Below are the code and all the weights of a small trained network. Each question names an input and a target symbol and asks about switching units off, where a switched-off unit gives its printed mean instead of its output.

import numpy as np


def w(rows, s, z=0):
    codes = np.array(rows[::2]) - 128.0
    scale = np.full(codes.shape[1], s)
    scale[-1] = z or s
    return codes * scale


def f(y):
    return y / 2 * (1 + np.tanh(0.7978845608 * (y + 0.044715 * y**3)))


def softmax(a):
    e = np.exp(a - a.max(-1, keepdims=True))
    return e / e.sum(-1, keepdims=True)


def log_softmax(a):
    a = a - a.max(-1, keepdims=True)
    return a - np.log(np.exp(a).sum(-1, keepdims=True))


def net(x, mask):
    ids = ['αβγδζηλμξπστφψω'.index(c) for c in x.split()]
    T = len(ids)
    res = E[ids] + P[:T]
    u = 0
    for l in range(2):
        q, k, v = (res @ M[l].T for M in (Q, K, V))
        z = softmax(np.where(np.tri(T) > 0, q @ k.T / 3**0.5, -1e9)) @ v
        res = res + np.where(mask[u], z, O[l][:, -1]) @ O[l][:, :-1]
        u += 1
        y = f(res @ A[l][:, :-1].T + A[l][:, -1])
        res = res + np.where(mask[u : u + 8], y, B[l][:, -1]) @ B[l][:, :-1]
        u += 8
    return log_softmax(res[-1] @ U[:, :-1].T + U[:, -1])


Q, K, V, O, A, B = {}, {}, {}, {}, {}, {}
E = w([
[160,88,25],'α',
[108,118,162],'β',
[190,143,108],'γ',
[122,49,168],'δ',
[142,109,144],'ζ',
[108,99,161],'η',
[143,197,161],'λ',
[154,113,138],'μ',
[88,127,180],'ξ',
[236,114,148],'π',
[71,105,112],'σ',
[111,121,12],'τ',
[146,105,207],'φ',
[87,164,202],'ψ',
[97,2,200],'ω',
],0.027)
P = w([
[180,231,196],'0',
[173,250,203],'1',
[168,253,199],'2',
[179,250,201],'3',
[188,249,192],'4',
[195,241,185],'5',
[185,245,179],'6',
],0.0039)
Q[0] = w([
[168,104,20],'0.h1',
[114,251,212],'0.h1',
[62,98,30],'0.h1',
],0.011)
K[0] = w([
[140,185,121],'0.h1',
[7,74,155],'0.h1',
[129,191,106],'0.h1',
],0.014)
V[0] = w([
[12,117,128],'0.h1',
[98,112,149],'0.h1',
[141,49,131],'0.h1',
],0.011)
O[0] = w([
[53,88,114,4],'0.h1',
[91,106,157,92],'0.h1',
[231,2,83,117],'0.h1',
],0.0085,0.0035)
A[0] = w([
[212,254,222,41],'0.n1',
[148,152,203,90],'0.n2',
[60,87,211,253],'0.n3',
[70,192,78,63],'0.n4',
[147,36,241,79],'0.n5',
[229,87,143,70],'0.n6',
[69,94,17,90],'0.n7',
[55,76,121,125],'0.n8',
],0.0091,0.0058)
B[0] = w([
[198,130,169,222],'0.n1',
[66,88,224,164],'0.n2',
[84,188,46,254],'0.n3',
[122,88,142,146],'0.n4',
[28,121,218,189],'0.n5',
[90,82,73,232],'0.n6',
[243,2,185,176],'0.n7',
[163,197,122,152],'0.n8',
],0.0068,0.0079)
Q[1] = w([
[197,21,245],'1.h1',
[69,246,147],'1.h1',
[91,89,145],'1.h1',
],0.012)
K[1] = w([
[51,8,218],'1.h1',
[141,254,148],'1.h1',
[164,117,181],'1.h1',
],0.0082)
V[1] = w([
[255,160,202],'1.h1',
[103,95,102],'1.h1',
[163,119,231],'1.h1',
],0.0057)
O[1] = w([
[56,37,76,252],'1.h1',
[87,138,119,122],'1.h1',
[254,205,127,121],'1.h1',
],0.006,0.0026)
A[1] = w([
[254,209,5,31],'1.n1',
[220,194,28,99],'1.n2',
[59,155,14,60],'1.n3',
[71,131,141,76],'1.n4',
[114,244,143,202],'1.n5',
[154,141,37,1],'1.n6',
[222,86,127,42],'1.n7',
[144,159,6,21],'1.n8',
],0.0077,0.0084)
B[1] = w([
[21,156,180,254],'1.n1',
[36,79,130,245],'1.n2',
[63,67,161,170],'1.n3',
[179,126,187,150],'1.n4',
[210,143,79,245],'1.n5',
[82,120,254,160],'1.n6',
[193,91,180,197],'1.n7',
[90,148,189,179],'1.n8',
],0.0075,0.0085)
U = w([
[109,117,133,77],'α',
[75,125,157,36],'β',
[114,108,172,187],'γ',
[56,128,107,127],'δ',
[132,112,120,152],'ζ',
[156,84,25,135],'η',
[153,133,155,103],'λ',
[165,106,100,215],'μ',
[146,141,81,236],'ξ',
[161,88,160,35],'π',
[103,135,7,255],'σ',
[128,129,118,202],'τ',
[102,129,215,62],'φ',
[93,187,146,116],'ψ',
[120,50,116,98],'ω',
],0.018,0.011)

Each question gives the input, a string of symbols that net reads in full, and the target symbol t.
The units are the heads (3 rows each of Q, K, V and O) and the neurons (one row each of A and B). Each row of codes is followed by its name. A weight is (code - 128) times the scale printed after its matrix; where a second scale follows, it is the last column's (O, A, B and U).
mask holds one flag per unit, layer by layer, with each layer's heads first. A switched-off unit (its flag False) gives its mean, the last column of its rows in O or B, instead of its output. The means were averaged over made-up inputs and are rounded, as every weight is.
A unit's drop is (log p(t) with every unit on - log p(t) with that unit switched off) / (log p(t) with every unit on - log p(t) with every unit switched off).
The circuit of an input: a set's keep is (log p(t) with only the set's units on - log p(t) with every unit switched off) / (log p(t) with every unit on - log p(t) with every unit switched off). Starting from the 12 units with the biggest drops (on a tie, the unit counted first), units are removed one at a time, each time the one whose removal leaves the highest keep (on an exact tie, the one counted first), for as long as the keep stays at least 0.8.
circuit, biggest first: the units of the circuit, biggest drop first
most important unit: the unit with the biggest drop
top k neurons: the k neurons with the biggest drops, biggest first
k most important neurons of layer l: the k neurons of layer l with the biggest drops, biggest first
drop of u: that unit's drop, to one decimal
input γ μ ω μ, target ω: top 2 neurons	[0.n6, 0.n3]
input α γ ω γ, target ω: circuit, biggest first	[0.h1]
input α α ω σ α, target φ: top 2 neurons	[0.n7, 1.n1]
input α α μ, target μ: circuit, biggest first	[1.n1, 0.h1]
input δ α π, target π: top 2 neurons	[0.n3, 0.n5]
input σ ξ γ, target σ: 2 most important neurons of layer 1	[1.n7, 1.n6]
input β α ξ ψ γ α α, target δ: top 2 neurons	[1.n1, 1.n2]
input β π φ γ, target φ: 4 most important neurons of layer 0	[0.n3, 0.n5, 0.n1, 0.n2]
input ζ α γ α σ ψ, target δ: circuit, biggest first	[0.h1, 0.n3]
input α α α λ, target λ: top 2 neurons	[0.n1, 0.n3]
input ξ γ α α π, target π: circuit, biggest first	[0.n1, 1.n7]
input λ β α μ α η, target σ: top 2 neurons	[0.n1, 0.n3]
input γ φ μ ξ β, target δ: 3 most important neurons of layer 1	[1.n5, 1.n3, 1.n7]
input σ φ ξ α α ξ, target ψ: most important unit	0.n6
input α π ω μ σ α π, target ω: top 2 neurons	[0.n6, 0.n3]
input μ ξ λ, target ξ: top 3 neurons	[1.n5, 1.n1, 0.n5]
input α λ α α ξ, target σ: top 2 neurons	[0.n3, 1.n1]
input α ζ μ, target μ: top 2 neurons	[1.n1, 0.n3]
input μ α α λ, target λ: 3 most important neurons of layer 0	[0.n1, 0.n3, 0.n2]
input α δ ξ α, target γ: 3 most important neurons of layer 0	[0.n7, 0.n3, 0.n5]
input ξ ω β ξ τ α, target φ: 2 most important neurons of layer 0	[0.n5, 0.n7]
input α ξ μ, target ξ: top neuron	[1.n1]
input π α σ η ζ, target σ: top 2 neurons	[0.n7, 0.n1]
input δ τ σ α, target γ: 3 most important neurons of layer 0	[0.n7, 0.n5, 0.n3]
input γ α ξ, target δ: top 2 neurons	[0.n3, 1.n3]
input π γ γ γ α γ, target γ: 3 most important neurons of layer 1	[1.n1, 1.n2, 1.n5]
input σ μ γ, target σ: top neuron	[0.n7]
input λ α ξ, target σ: 2 most important neurons of layer 0	[0.n3, 0.n1]
input μ ξ γ ψ α ξ τ, target δ: 2 most important neurons of layer 0	[0.n5, 0.n2]
input ψ μ ξ ζ μ, target ξ: drop of 0.n3	0.0
